Below are the code and all the weights of a small trained network. Each question names an input and a class and asks about switching units off, where a switched-off unit gives its printed mean instead of its output.

import numpy as np


def w(rows, s, z=0):
    codes = np.array(rows[::2]) - 128.0
    scale = np.full(codes.shape[1], s)
    scale[-1] = z or s
    return codes * scale


def norm(h):
    return h / np.sqrt((h * h).mean(-1, keepdims=True) + 1e-5)


def f(y):
    return y / 2 * (1 + np.tanh(0.7978845608 * (y + 0.044715 * y**3)))


def log_softmax(a):
    a = a - a.max(-1, keepdims=True)
    return a - np.log(np.exp(a).sum(-1, keepdims=True))


def net(x, mask):
    res = np.array(x, float).reshape(1, 5) / 4 @ E
    u = 0
    for l in range(3):
        y = f(norm(res) @ A[l][:, :-1].T + A[l][:, -1])
        res = res + np.where(mask[u : u + 6], y, B[l][:, -1]) @ B[l][:, :-1]
        u += 6
    return log_softmax(norm(res)[-1] @ U[:, :-1].T + U[:, -1])


A, B = {}, {}
E = w([
[123,126,133,122,133,135,129,121,126,123],'x0',
[197,97,35,148,208,66,108,84,99,103],'x1',
[133,121,142,123,129,144,135,115,120,114],'x2',
[77,121,93,169,94,175,116,186,121,49],'x3',
[114,111,89,2,70,77,97,123,91,102],'x4',
],0.0064)
A[0] = w([
[198,141,33,218,253,172,143,74,137,113,86],'L0N1',
[103,143,93,241,166,109,145,34,119,87,5],'L0N2',
[181,159,137,137,191,134,196,95,135,194,69],'L0N3',
[152,77,18,77,249,92,116,86,64,66,26],'L0N4',
[110,147,219,147,201,134,155,184,207,138,59],'L0N5',
[110,144,232,108,89,89,151,66,190,179,41],'L0N6',
],0.0045,0.0022)
B[0] = w([
[93,88,219,125,126,99,123,155,170,162,254],'L0N1',
[77,96,88,127,165,84,151,139,187,82,166],'L0N2',
[137,136,173,114,100,173,1,113,97,162,179],'L0N3',
[158,175,91,143,122,109,126,127,102,113,235],'L0N4',
[166,158,140,172,121,167,147,91,107,162,169],'L0N5',
[117,103,98,171,127,96,198,128,153,138,165],'L0N6',
],0.0087,0.0047)
A[1] = w([
[89,144,148,196,144,255,137,139,160,200,120],'L1N1',
[138,103,121,20,115,86,195,90,156,181,22],'L1N2',
[151,212,140,123,250,103,136,119,111,188,126],'L1N3',
[117,23,105,161,162,156,168,205,162,90,32],'L1N4',
[156,145,57,151,128,124,114,134,132,123,1],'L1N5',
[146,149,87,104,127,114,80,83,90,94,83],'L1N6',
],0.0058,0.0019)
B[1] = w([
[169,172,16,116,87,99,146,131,44,93,253],'L1N1',
[115,203,170,235,110,141,182,98,254,103,174],'L1N2',
[138,41,159,57,104,148,109,107,132,117,181],'L1N3',
[106,153,66,116,199,76,187,111,155,111,156],'L1N4',
[140,182,127,222,112,218,182,111,111,148,122],'L1N5',
[120,125,109,152,72,182,203,160,82,154,166],'L1N6',
],0.008,0.0049)
A[2] = w([
[172,141,61,179,124,87,159,52,128,221,45],'L2N1',
[171,143,111,66,34,110,178,81,80,216,29],'L2N2',
[73,157,43,125,33,96,179,127,71,64,163],'L2N3',
[166,74,22,68,131,71,144,78,166,64,165],'L2N4',
[44,92,135,58,129,168,105,254,178,108,83],'L2N5',
[72,254,204,162,140,167,85,79,164,162,4],'L2N6',
],0.0054,0.0013)
B[2] = w([
[97,120,166,31,133,168,144,134,85,116,173],'L2N1',
[63,148,104,188,254,104,186,42,87,205,194],'L2N2',
[160,89,155,97,118,141,61,153,183,96,255],'L2N3',
[121,188,147,179,96,187,170,137,101,171,174],'L2N4',
[84,63,123,112,197,159,169,83,89,188,156],'L2N5',
[154,154,64,146,73,142,113,101,198,139,140],'L2N6',
],0.0088,0.0072)
U = w([
[140,188,123,121,159,147,178,59,73,204,213],'0',
[173,176,47,129,69,176,94,210,103,22,203],'1',
[106,183,153,127,56,107,163,87,252,132,99],'2',
[64,45,137,49,114,170,85,150,179,109,8],'3',
[185,55,205,120,149,67,32,125,141,162,29],'4',
[64,112,101,184,197,63,184,174,164,88,147],'5',
],0.016,0.0016)

Each question gives the input, the list of numbers given to net, and the class t.
The units are the neurons (one row each of A and B). Each row of codes is followed by its name. A weight is (code - 128) times the scale printed after its matrix; where a second scale follows, it is the last column's (A, B and U).
mask holds one flag per neuron, layer by layer. A switched-off neuron (its flag False) gives its mean, the last column of its row in B, instead of its output. The means were averaged over made-up inputs and are rounded, as every weight is.
A unit's drop is (log p(t) with every unit on - log p(t) with that unit switched off) / (log p(t) with every unit on - log p(t) with every unit switched off).
most important unit: the unit with the biggest drop
k most important neurons: the k neurons with the biggest drops, biggest first
k most important neurons of layer l: the k neurons of layer l with the biggest drops, biggest first
drop of u: that unit's drop, to one decimal
input [-1,5,-4,-4,-1], class 4: most important unit -> L0N1
input [4,-1,6,8,6], class 3: 3 most important neurons -> [L1N1; L2N5; L0N4]
input [3,1,0,0,6], class 0: 3 most important neurons -> [L2N2; L0N1; L0N2]
input [-1,6,8,5,0], class 5: 3 most important neurons of layer 0 -> [L0N1; L0N2; L0N3]
input [1,4,0,1,2], class 1: 2 most important neurons of layer 2 -> [L2N3; L2N5]
input [4,8,1,1,2], class 1: 3 most important neurons of layer 0 -> [L0N4; L0N5; L0N2]
input [4,4,-5,-2,0], class 4: 2 most important neurons -> [L0N1; L1N1]
input [7,0,8,-6,8], class 2: 3 most important neurons -> [L1N2; L0N3; L1N1]
input [0,-3,-2,-6,1], class 2: 2 most important neurons -> [L1N2; L0N6]
input [2,2,-7,1,7], class 1: 2 most important neurons -> [L2N3; L0N1]
input [-3,0,-3,0,2], class 2: 3 most important neurons -> [L0N3; L1N1; L1N2]
input [-8,6,-5,6,0], class 5: 2 most important neurons of layer 0 -> [L0N1; L0N2]
input [3,-4,8,5,-1], class 1: 2 most important neurons -> [L1N1; L0N1]
input [-1,-8,0,2,-5], class 1: most important unit -> L1N1
input [7,-4,-4,1,-5], class 1: 2 most important neurons of layer 2 -> [L2N3; L2N5]
input [7,-6,-6,2,-5], class 1: drop of L1N1 -> 0.3
input [3,-7,-3,-1,5], class 2: drop of L1N2 -> 1.9
input [1,6,3,-2,-8], class 4: drop of L0N3 -> 0.2
